Below is a small trained network, with its code and all its weights. Each question gives an input and a class and asks what happens when units are switched off, that is, made to give their printed mean instead of their output.

import numpy as np


def w(rows, s, z=0):
    codes = np.array(rows[::2]) - 128.0
    scale = np.full(codes.shape[1], s)
    scale[-1] = z or s
    return codes * scale


def norm(h):
    return h / np.sqrt((h * h).mean(-1, keepdims=True) + 1e-5)


def f(y):
    return y / 2 * (1 + np.tanh(0.7978845608 * (y + 0.044715 * y**3)))


def log_softmax(a):
    a = a - a.max(-1, keepdims=True)
    return a - np.log(np.exp(a).sum(-1, keepdims=True))


def net(x, mask):
    res = np.array(x, float).reshape(1, 4) / 4 @ E
    u = 0
    for l in range(4):
        y = f(norm(res) @ A[l][:, :-1].T + A[l][:, -1])
        res = res + np.where(mask[u : u + 6], y, B[l][:, -1]) @ B[l][:, :-1]
        u += 6
    return log_softmax(norm(res)[-1] @ U[:, :-1].T + U[:, -1])


A, B = {}, {}
E = w([
[149,189,96,156,50,143],'x0',
[40,59,18,198,166,153],'x1',
[74,94,103,16,111,6],'x2',
[253,123,189,97,155,163],'x3',
],0.008)
A[0] = w([
[167,130,112,79,149,125,103],'0.n0',
[129,153,112,81,133,58,116],'0.n1',
[127,107,133,133,117,138,120],'0.n2',
[146,135,142,109,148,152,30],'0.n3',
[9,97,100,144,153,62,1],'0.n4',
[89,53,99,128,173,80,168],'0.n5',
],0.015,0.0083)
B[0] = w([
[149,67,115,112,169,74,149],'0.n0',
[118,58,161,125,56,113,198],'0.n1',
[190,92,81,112,118,124,127],'0.n2',
[140,121,132,136,144,122,120],'0.n3',
[57,126,96,80,5,204,231],'0.n4',
[135,92,103,74,135,196,254],'0.n5',
],0.014,0.0084)
A[1] = w([
[203,187,207,140,213,107,2],'1.n0',
[130,161,85,232,109,105,105],'1.n1',
[83,143,163,61,83,51,101],'1.n2',
[169,104,131,161,108,149,137],'1.n3',
[217,88,245,91,87,106,135],'1.n4',
[100,186,119,178,188,152,50],'1.n5',
],0.011,0.0056)
B[1] = w([
[155,212,136,141,206,133,168],'1.n0',
[191,99,117,156,119,125,158],'1.n1',
[121,126,164,131,4,149,187],'1.n2',
[164,123,122,159,158,69,162],'1.n3',
[57,197,204,114,185,27,254],'1.n4',
[141,111,110,86,73,109,144],'1.n5',
],0.011,0.0079)
A[2] = w([
[171,158,69,174,105,131,107],'2.n0',
[125,7,152,107,164,105,26],'2.n1',
[55,96,35,61,137,39,186],'2.n2',
[164,112,110,199,127,79,11],'2.n3',
[68,213,119,152,189,88,4],'2.n4',
[161,124,146,112,158,222,29],'2.n5',
],0.012,0.0029)
B[2] = w([
[163,135,127,202,94,113,184],'2.n0',
[201,110,146,129,151,115,163],'2.n1',
[156,108,221,110,126,211,253],'2.n2',
[92,163,133,156,85,110,154],'2.n3',
[80,141,44,157,183,176,184],'2.n4',
[66,153,8,122,133,18,172],'2.n5',
],0.013,0.0051)
A[3] = w([
[137,178,41,212,68,96,57],'3.n0',
[190,142,103,217,43,115,45],'3.n1',
[89,138,200,99,55,1,3],'3.n2',
[83,125,113,56,16,159,118],'3.n3',
[46,146,141,73,105,144,72],'3.n4',
[112,139,214,116,59,35,26],'3.n5',
],0.0094,0.0065)
B[3] = w([
[144,123,142,147,75,127,177],'3.n0',
[154,165,73,226,107,147,173],'3.n1',
[88,133,116,160,47,2,181],'3.n2',
[87,151,133,188,142,177,253],'3.n3',
[61,124,173,152,83,152,170],'3.n4',
[101,188,41,96,68,33,175],'3.n5',
],0.0097,0.0078)
U = w([
[166,156,87,222,115,139,154],'0',
[149,77,42,107,199,146,3],'1',
[88,83,115,85,80,244,202],'2',
[89,147,201,87,98,53,143],'3',
[195,70,205,52,192,144,59],'4',
[156,204,163,156,254,92,70],'5',
],0.023,0.0037)

Each question gives the input, the list of numbers given to net, and the class t.
The units are the neurons (one row each of A and B). Each row of codes is followed by its name. A weight is (code - 128) times the scale printed after its matrix; where a second scale follows, it is the last column's (A, B and U).
mask holds one flag per neuron, layer by layer. A switched-off neuron (its flag False) gives its mean, the last column of its row in B, instead of its output. The means were averaged over made-up inputs and are rounded, as every weight is.
A unit's drop is (log p(t) with every unit on - log p(t) with that unit switched off) / (log p(t) with every unit on - log p(t) with every unit switched off).
unit that matters most: the unit with the biggest drop
k most important neurons: the k neurons with the biggest drops, biggest first
k most important neurons of layer l: the k neurons of layer l with the biggest drops, biggest first
drop of u: that unit's drop, to one decimal
input [7,3,-1,-4], class 0: unit that matters most : 0.n5
input [-6,1,-5,-3], class 1: 2 most important neurons : 0.n4, 2.n5
input [-2,2,0,7], class 5: 2 most important neurons : 0.n4, 0.n5
input [-8,1,-7,0], class 1: 2 most important neurons : 1.n4, 2.n5
input [-4,4,-1,2], class 1: 2 most important neurons : 2.n5, 0.n4
input [-5,6,-5,0], class 1: 2 most important neurons : 0.n4, 2.n5
input [-6,0,-7,-4], class 0: 2 most important neurons of layer 0 : 0.n5, 0.n4
input [-7,-6,5,-5], class 2: 2 most important neurons : 0.n5, 0.n4
input [-7,-8,1,6], class 5: 2 most important neurons of layer 1 : 1.n0, 1.n4
input [2,-5,5,-8], class 2: 2 most important neurons : 0.n4, 1.n4
input [-7,1,-1,2], class 1: 2 most important neurons of layer 0 : 0.n1, 0.n5
input [1,3,-8,3], class 0: drop of 3.n4 : 0.0
input [-2,-8,-2,6], class 5: drop of 0.n4 : 0.1
input [7,-2,-8,7], class 5: unit that matters most : 0.n4
input [-1,1,-1,0], class 1: drop of 0.n4 : 0.5
input [-1,-6,-5,-3], class 5: drop of 0.n4 : 0.6
